Here is a tiny trained network, its code and every weight. The questions are about switching its units off for an input and a class, where a switched-off unit gives its printed mean instead of its output.

import numpy as np


def w(rows, s, z=0):
    codes = np.array(rows[::2]) - 128.0
    scale = np.full(codes.shape[1], s)
    scale[-1] = z or s
    return codes * scale


def f(y):
    return np.maximum(y, 0)


def log_softmax(a):
    a = a - a.max(-1, keepdims=True)
    return a - np.log(np.exp(a).sum(-1, keepdims=True))


def net(x, mask):
    res = np.array(x, float).reshape(1, 8) / 4 @ E
    y = f(res @ A[0][:, :-1].T + A[0][:, -1])
    res = res + np.where(mask, y, B[0][:, -1]) @ B[0][:, :-1]
    return log_softmax(res[-1] @ U[:, :-1].T + U[:, -1])


A, B = {}, {}
E = w([
[150,156,134,72,211],'x0',
[167,162,113,94,132],'x1',
[90,80,109,251,161],'x2',
[118,78,154,92,188],'x3',
[2,75,70,81,123],'x4',
[221,22,115,102,151],'x5',
[192,66,126,146,54],'x6',
[104,69,217,133,101],'x7',
],0.0063)
A[0] = w([
[103,144,168,104,156,164],'N0',
[137,105,145,217,82,253],'N1',
[218,101,169,99,145,171],'N2',
[162,132,151,156,91,198],'N3',
[141,209,97,97,107,131],'N4',
[107,106,123,143,75,176],'N5',
[172,228,103,87,132,227],'N6',
[71,126,109,159,197,97],'N7',
[204,85,110,113,139,166],'N8',
[84,179,139,146,178,166],'N9',
[53,72,146,178,98,177],'N10',
[89,116,50,129,159,117],'N11',
[197,94,185,104,133,140],'N12',
[80,107,120,124,219,202],'N13',
[84,156,153,144,164,120],'N14',
[188,134,133,108,137,196],'N15',
[132,155,181,211,121,189],'N16',
[113,126,129,33,113,131],'N17',
[80,120,87,123,168,129],'N18',
[103,134,148,5,106,138],'N19',
],0.011,0.0043)
B[0] = w([
[72,126,187,84,192,172],'N0',
[27,99,182,156,109,254],'N1',
[94,86,93,81,214,223],'N2',
[68,113,180,178,172,195],'N3',
[137,224,56,149,127,191],'N4',
[72,146,137,201,60,186],'N5',
[135,241,137,128,147,237],'N6',
[169,66,102,89,219,185],'N7',
[63,103,76,35,162,205],'N8',
[122,153,119,121,255,193],'N9',
[74,124,106,127,91,228],'N10',
[184,56,59,138,125,188],'N11',
[102,52,123,109,164,204],'N12',
[133,82,137,87,232,221],'N13',
[113,117,149,78,236,167],'N14',
[54,131,128,102,210,197],'N15',
[25,171,206,132,144,216],'N16',
[41,186,230,60,113,196],'N17',
[127,75,82,144,186,181],'N18',
[11,234,239,69,145,218],'N19',
],0.0059,0.0078)
U = w([
[93,155,178,196,35,202],'0',
[134,181,83,68,118,139],'1',
[190,222,101,161,178,39],'2',
[184,103,122,70,44,45],'3',
[208,119,165,106,82,3],'4',
[150,2,100,90,203,152],'5',
[82,159,222,63,182,186],'6',
[119,60,115,137,66,154],'7',
],0.0088,0.0039)

Each question gives the input, the list of numbers given to net, and the class t.
The units are the neurons (one row each of A and B). Each row of codes is followed by its name. A weight is (code - 128) times the scale printed after its matrix; where a second scale follows, it is the last column's (A, B and U).
mask holds one flag per neuron, in row order. A switched-off neuron (its flag False) gives its mean, the last column of its row in B, instead of its output. The means were averaged over made-up inputs and are rounded, as every weight is.
A unit's drop is (log p(t) with every unit on - log p(t) with that unit switched off) / (log p(t) with every unit on - log p(t) with every unit switched off).
The circuit of an input: a set's keep is (log p(t) with only the set's units on - log p(t) with every unit switched off) / (log p(t) with every unit on - log p(t) with every unit switched off). Starting from the 12 units with the biggest drops (on a tie, the unit counted first), units are removed one at a time, each time the one whose removal leaves the highest keep (on an exact tie, the one counted first), for as long as the keep stays at least 0.8.
units of the circuit, in order: the units of the circuit, biggest drop first
unit that matters most: the unit with the biggest drop
k most important neurons: the k neurons with the biggest drops, biggest first
drop of u: that unit's drop, to one decimal
input [-7,3,-3,1,8,-4,-2,-8], class 1: units of the circuit, in order	[N11; N4; N1]
input [-6,5,4,0,8,-8,8,-8], class 7: unit that matters most	N11
input [7,-5,-3,-5,-7,0,7,-8], class 2: units of the circuit, in order	[N6; N4]
input [6,1,1,-4,8,4,-6,-4], class 5: units of the circuit, in order	[N11; N18]
input [2,-7,2,1,0,3,-2,3], class 5: units of the circuit, in order	[N19; N17]
input [3,-3,8,-4,8,1,4,7], class 7: 2 most important neurons	[N10; N5]
input [-6,7,2,0,8,-8,-2,-3], class 5: drop of N18	0.2
input [8,0,7,-7,5,-7,6,3], class 7: drop of N6	0.2
input [1,-7,-1,-2,4,3,6,8], class 7: drop of N16	0.1
input [-3,0,5,1,-6,1,1,8], class 0: drop of N12	-0.1
